Here is a tiny trained network, its code and every weight. The questions are about switching its units off for an input and a class, where a switched-off unit gives its printed mean instead of its output.

import numpy as np


def w(rows, s, z=0):
    codes = np.array(rows[::2]) - 128.0
    scale = np.full(codes.shape[1], s)
    scale[-1] = z or s
    return codes * scale


def f(y):
    return y / 2 * (1 + np.tanh(0.7978845608 * (y + 0.044715 * y**3)))


def log_softmax(a):
    a = a - a.max(-1, keepdims=True)
    return a - np.log(np.exp(a).sum(-1, keepdims=True))


def net(x, mask):
    res = np.array(x, float).reshape(1, 3) / 4 @ E
    y = f(res @ A[0][:, :-1].T + A[0][:, -1])
    res = res + np.where(mask, y, B[0][:, -1]) @ B[0][:, :-1]
    return log_softmax(res[-1] @ U[:, :-1].T + U[:, -1])


A, B = {}, {}
E = w([
[170,109,179,131,120,178,144,203,51,228,185],'x0',
[92,139,156,58,190,110,253,230,132,92,89],'x1',
[128,77,150,175,247,225,78,86,97,94,24],'x2',
],0.011)
A[0] = w([
[142,134,115,118,107,100,199,160,147,131,139,13],'n1',
[167,82,141,137,109,207,39,98,51,171,147,4],'n2',
[151,125,173,130,123,169,165,192,56,247,163,156],'n3',
[111,147,110,133,147,100,161,119,182,101,106,153],'n4',
[137,147,113,171,79,107,36,63,159,165,157,90],'n5',
[148,119,142,186,184,223,132,141,121,202,102,55],'n6',
[107,107,153,156,218,215,115,111,125,85,72,58],'n7',
],0.014,0.002)
B[0] = w([
[100,151,190,123,120,87,106,127,75,81,141,178],'n1',
[67,210,225,152,185,119,132,126,163,176,127,224],'n2',
[171,59,4,129,120,158,109,91,151,91,86,248],'n3',
[134,108,204,113,157,133,186,219,48,153,159,185],'n4',
[183,45,5,94,109,144,154,148,106,73,99,240],'n5',
[84,216,219,148,153,98,153,151,134,179,163,209],'n6',
[183,69,2,112,53,126,105,101,140,109,139,252],'n7',
],0.0093,0.02)
U = w([
[185,80,75,93,76,135,147,114,128,90,107,250],'0',
[200,93,51,152,82,164,113,66,190,143,102,83],'1',
[35,194,255,154,166,118,168,155,137,178,143,51],'2',
],0.009,0.0015)

Each question gives the input, the list of numbers given to net, and the class t.
The units are the neurons (one row each of A and B). Each row of codes is followed by its name. A weight is (code - 128) times the scale printed after its matrix; where a second scale follows, it is the last column's (A, B and U).
mask holds one flag per neuron, in row order. A switched-off neuron (its flag False) gives its mean, the last column of its row in B, instead of its output. The means were averaged over made-up inputs and are rounded, as every weight is.
A unit's drop is (log p(t) with every unit on - log p(t) with that unit switched off) / (log p(t) with every unit on - log p(t) with every unit switched off).
The circuit of an input: a set's keep is (log p(t) with only the set's units on - log p(t) with every unit switched off) / (log p(t) with every unit on - log p(t) with every unit switched off). Starting from all 7 units, units are removed one at a time, each time the one whose removal leaves the highest keep (on an exact tie, the one counted first), for as long as the keep stays at least 0.8.
circuit, biggest first: the units of the circuit, biggest drop first
unit that matters most: the unit with the biggest drop
k most important neurons: the k neurons with the biggest drops, biggest first
drop of u: that unit's drop, to one decimal
input [4,0,0], class 1: 2 most important neurons -> (n3, n4)
input [2,8,5], class 1: circuit, biggest first -> (n7, n5)
input [0,5,-7], class 2: 3 most important neurons -> (n7, n5, n1)
input [1,2,5], class 1: unit that matters most -> n7
input [2,-7,7], class 2: 2 most important neurons -> (n2, n6)
input [6,0,4], class 2: 2 most important neurons -> (n6, n2)
input [6,2,7], class 1: circuit, biggest first -> (n7, n3)
input [8,7,1], class 1: 2 most important neurons -> (n3, n4)
input [0,7,-3], class 2: 2 most important neurons -> (n7, n5)
input [2,5,4], class 1: 2 most important neurons -> (n4, n5)
input [6,5,2], class 1: 3 most important neurons -> (n3, n4, n5)
input [-4,3,-3], class 2: 3 most important neurons -> (n7, n5, n3)
input [4,-8,7], class 2: 2 most important neurons -> (n2, n6)
input [-7,2,-8], class 2: 2 most important neurons -> (n7, n3)
input [-5,-7,-2], class 0: drop of n1 -> -0.1
input [0,-8,-8], class 0: drop of n7 -> 0.1
input [-3,-8,-5], class 0: drop of n5 -> 1.2
input [-6,-4,-6], class 0: drop of n7 -> 0.0
